Here is a tiny trained network, its code and every weight. The questions are about switching its units off for an input and a class, where a switched-off unit gives its printed mean instead of its output.

import numpy as np


def w(rows, s, z=0):
    codes = np.array(rows[::2]) - 128.0
    scale = np.full(codes.shape[1], s)
    scale[-1] = z or s
    return codes * scale


def f(y):
    return y / 2 * (1 + np.tanh(0.7978845608 * (y + 0.044715 * y**3)))


def log_softmax(a):
    a = a - a.max(-1, keepdims=True)
    return a - np.log(np.exp(a).sum(-1, keepdims=True))


def net(x, mask):
    res = np.array(x, float).reshape(1, 2) / 4 @ E
    y = f(res @ A[0][:, :-1].T + A[0][:, -1])
    res = res + np.where(mask, y, B[0][:, -1]) @ B[0][:, :-1]
    return log_softmax(res[-1] @ U[:, :-1].T + U[:, -1])


A, B = {}, {}
E = w([
[81,161,190,216,133],'x0',
[116,2,132,155,199],'x1',
],0.0074)
A[0] = w([
[147,231,96,117,92,55],'neuron 0',
[141,53,118,175,188,29],'neuron 1',
[165,117,9,51,150,53],'neuron 2',
[144,190,113,108,95,17],'neuron 3',
[89,150,217,188,147,73],'neuron 4',
[125,33,145,112,150,2],'neuron 5',
],0.011,0.0043)
B[0] = w([
[90,11,198,87,177,250],'neuron 0',
[108,128,203,81,109,242],'neuron 1',
[7,214,63,140,71,251],'neuron 2',
[95,92,158,46,78,167],'neuron 3',
[73,163,85,169,40,247],'neuron 4',
[65,73,167,104,100,205],'neuron 5',
],0.013,0.0035)
U = w([
[113,60,253,37,109,38],'0',
[60,245,72,159,51,45],'1',
[203,189,93,136,172,254],'2',
],0.013,0.0069)

Each question gives the input, the list of numbers given to net, and the class t.
The units are the neurons (one row each of A and B). Each row of codes is followed by its name. A weight is (code - 128) times the scale printed after its matrix; where a second scale follows, it is the last column's (A, B and U).
mask holds one flag per neuron, in row order. A switched-off neuron (its flag False) gives its mean, the last column of its row in B, instead of its output. The means were averaged over made-up inputs and are rounded, as every weight is.
A unit's drop is (log p(t) with every unit on - log p(t) with that unit switched off) / (log p(t) with every unit on - log p(t) with every unit switched off).
The circuit of an input: a set's keep is (log p(t) with only the set's units on - log p(t) with every unit switched off) / (log p(t) with every unit on - log p(t) with every unit switched off). Starting from all 6 units, units are removed one at a time, each time the one whose removal leaves the highest keep (on an exact tie, the one counted first), for as long as the keep stays at least 0.8.
circuit, biggest first: the units of the circuit, biggest drop first
unit that matters most: the unit with the biggest drop
k most important neurons: the k neurons with the biggest drops, biggest first
drop when u is switched off: that unit's drop, to one decimal
input [5,-5], class 0: unit that matters most -> neuron 0
input [-4,3], class 1: 2 most important neurons -> [neuron 0; neuron 2]
input [-5,3], class 1: 2 most important neurons -> [neuron 2; neuron 0]
input [-1,-3], class 2: 2 most important neurons -> [neuron 1; neuron 5]
input [-3,2], class 2: circuit, biggest first -> [neuron 4; neuron 0; neuron 3]
input [3,-3], class 2: circuit, biggest first -> [neuron 2; neuron 1; neuron 5]
input [-3,-1], class 2: 2 most important neurons -> [neuron 4; neuron 5]
input [8,5], class 1: 2 most important neurons -> [neuron 4; neuron 0]
input [0,3], class 2: circuit, biggest first -> [neuron 0; neuron 3; neuron 2]
input [5,3], class 1: 2 most important neurons -> [neuron 4; neuron 0]
input [2,-3], class 2: 2 most important neurons -> [neuron 2; neuron 1]
input [1,1], class 2: 2 most important neurons -> [neuron 2; neuron 0]
input [0,2], class 2: 2 most important neurons -> [neuron 0; neuron 2]
input [-3,-3], class 2: unit that matters most -> neuron 4
input [2,-1], class 2: drop when neuron 2 is switched off -> 0.5
input [5,-8], class 0: drop when neuron 0 is switched off -> 0.6
input [0,-8], class 0: drop when neuron 2 is switched off -> 0.0
input [0,1], class 2: drop when neuron 0 is switched off -> 0.2
